Below are the code and all the weights of a small trained network. Each question names an input and a target symbol and asks about switching units off, where a switched-off unit gives its printed mean instead of its output.

import numpy as np


def w(rows, s, z=0):
    codes = np.array(rows[::2]) - 128.0
    scale = np.full(codes.shape[1], s)
    scale[-1] = z or s
    return codes * scale


def f(y):
    return np.maximum(y, 0)


def softmax(a):
    e = np.exp(a - a.max(-1, keepdims=True))
    return e / e.sum(-1, keepdims=True)


def log_softmax(a):
    a = a - a.max(-1, keepdims=True)
    return a - np.log(np.exp(a).sum(-1, keepdims=True))


def net(x, mask):
    ids = ['αβγδεζηθμξπστφψω'.index(c) for c in x.split()]
    T = len(ids)
    res = E[ids] + P[:T]
    r = res
    for j in range(2):
        rows = slice(4 * j, 4 * j + 4)
        q, k, v = (r @ M[0][rows].T for M in (Q, K, V))
        z = softmax(np.where(np.tri(T) > 0, q @ k.T / 4**0.5, -1e9)) @ v
        o = O[0][rows]
        res = res + np.where(mask[j], z, o[:, -1]) @ o[:, :-1]
    y = f(res @ A[0][:, :-1].T + A[0][:, -1])
    res = res + np.where(mask[2:10], y, B[0][:, -1]) @ B[0][:, :-1]
    return log_softmax(res[-1] @ U[:, :-1].T + U[:, -1])


Q, K, V, O, A, B = {}, {}, {}, {}, {}, {}
E = w([
[108,167,98],'α',
[112,173,87],'β',
[119,181,89],'γ',
[116,182,91],'δ',
[107,168,89],'ε',
[104,163,94],'ζ',
[70,116,104],'η',
[107,171,78],'θ',
[100,164,82],'μ',
[91,142,85],'ξ',
[45,108,123],'π',
[105,149,104],'σ',
[40,94,131],'τ',
[7,62,135],'φ',
[103,175,135],'ψ',
[81,77,165],'ω',
],0.013)
P = w([
[136,118,140],'0',
[108,86,94],'1',
[104,148,148],'2',
[125,120,49],'3',
[72,178,153],'4',
[129,149,9],'5',
[37,204,158],'6',
[102,117,7],'7',
],0.017)
Q[0] = w([
[150,106,121],'H0',
[151,132,122],'H0',
[73,183,144],'H0',
[184,93,112],'H0',
[162,33,138],'H1',
[104,185,128],'H1',
[9,153,4],'H1',
[34,128,226],'H1',
],0.032)
K[0] = w([
[156,111,157],'H0',
[131,141,133],'H0',
[58,169,55],'H0',
[176,110,179],'H0',
[189,140,59],'H1',
[98,118,174],'H1',
[33,247,254],'H1',
[231,91,234],'H1',
],0.028)
V[0] = w([
[113,174,127],'H0',
[171,93,91],'H0',
[135,157,128],'H0',
[159,120,130],'H0',
[176,162,157],'H1',
[158,164,63],'H1',
[127,134,91],'H1',
[143,117,251],'H1',
],0.027)
O[0] = w([
[98,96,155,185],'H0',
[168,114,109,146],'H0',
[111,104,122,111],'H0',
[136,127,81,23],'H0',
[70,95,134,1],'H1',
[116,128,51,39],'H1',
[140,137,98,127],'H1',
[76,87,255,98],'H1',
],0.028,0.007)
A[0] = w([
[170,26,39,125],'N0',
[77,131,149,37],'N1',
[254,198,135,109],'N2',
[172,111,85,158],'N3',
[71,251,107,55],'N4',
[104,52,46,1],'N5',
[167,176,170,150],'N6',
[85,51,115,211],'N7',
],0.0089,0.015)
B[0] = w([
[177,98,117,204],'N0',
[199,110,111,144],'N1',
[94,83,160,248],'N2',
[81,131,99,206],'N3',
[161,120,195,162],'N4',
[143,151,252,152],'N5',
[134,146,80,228],'N6',
[140,177,107,170],'N7',
],0.034,0.016)
U = w([
[124,175,112,162],'α',
[151,140,162,95],'β',
[155,159,161,106],'γ',
[158,167,151,122],'δ',
[136,141,154,116],'ε',
[121,147,126,134],'ζ',
[10,134,130,186],'η',
[150,102,195,55],'θ',
[130,105,174,55],'μ',
[99,77,137,98],'ξ',
[90,140,187,189],'π',
[96,166,122,218],'σ',
[98,145,200,144],'τ',
[67,111,255,18],'φ',
[85,255,163,254],'ψ',
[151,188,222,58],'ω',
],0.0068,0.0074)

Each question gives the input, a string of symbols that net reads in full, and the target symbol t.
The units are the heads (4 rows each of Q, K, V and O) and the neurons (one row each of A and B). Each row of codes is followed by its name. A weight is (code - 128) times the scale printed after its matrix; where a second scale follows, it is the last column's (O, A, B and U).
mask holds one flag per unit, heads first, then neurons. A switched-off unit (its flag False) gives its mean, the last column of its rows in O or B, instead of its output. The means were averaged over made-up inputs and are rounded, as every weight is.
A unit's drop is (log p(t) with every unit on - log p(t) with that unit switched off) / (log p(t) with every unit on - log p(t) with every unit switched off).
The circuit of an input: a set's keep is (log p(t) with only the set's units on - log p(t) with every unit switched off) / (log p(t) with every unit on - log p(t) with every unit switched off). Starting from all 10 units, units are removed one at a time, each time the one whose removal leaves the highest keep (on an exact tie, the one counted first), for as long as the keep stays at least 0.8.
units of the circuit, in order: the units of the circuit, biggest drop first
top k neurons: the k neurons with the biggest drops, biggest first
which heads matter: for each layer, one digit per head in row order, 1 if its drop is at least 0.15 and else 0, layers parted by /
input ξ η η ψ η ψ ψ ξ, target ψ: units of the circuit, in order => (N7 N2 H1)
input ψ γ ξ ξ θ ξ, target θ: top 2 neurons => (N0 N5)
input ψ π ω θ π, target ω: units of the circuit, in order => (H1 N1 N2 N7)
input φ φ ψ ζ, target ψ: units of the circuit, in order => (H1 N2 N7)
input ω ω η ω η, target ω: which heads matter => 10
input μ α ω α, target ω: units of the circuit, in order => (H1 N2 N1 N7)
input δ η η ψ ξ θ ξ φ, target ξ: top 3 neurons => (N0 N2 N3)
input μ μ ψ, target ψ: units of the circuit, in order => (H1 N2 N7)
input η φ ξ γ ξ φ φ β, target φ: units of the circuit, in order => (H1 N2)
input η ξ ψ τ, target ψ: top 3 neurons => (N7 N2 N0)
input σ ξ σ θ ψ θ, target ψ: units of the circuit, in order => (H1 N7 N2)
input η η ψ α η π, target η: top 2 neurons => (N0 N2)
input μ ψ η φ ζ, target φ: units of the circuit, in order => (N2 H0)
input α θ θ ψ, target θ: which heads matter => 01
input ω δ δ, target ω: which heads matter => 01
input ξ α ξ σ ψ ξ ψ φ, target ψ: units of the circuit, in order => (N7 N2 H1)
input β μ η π θ θ, target θ: which heads matter => 01
input σ ξ ψ ε, target ψ: units of the circuit, in order => (H1 N7 N2)
input μ α η ξ ψ α, target ψ: units of the circuit, in order => (H1 N7 N2)
input η ψ ζ, target ψ: units of the circuit, in order => (H0 N2)
input ψ ψ σ δ θ φ η τ, target η: top 4 neurons => (N0 N2 N4 N5)
input θ ζ ω π ψ θ φ, target ψ: which heads matter => 00
input θ δ θ π, target θ: which heads matter => 01
input η ξ τ ψ ω, target ω: which heads matter => 01
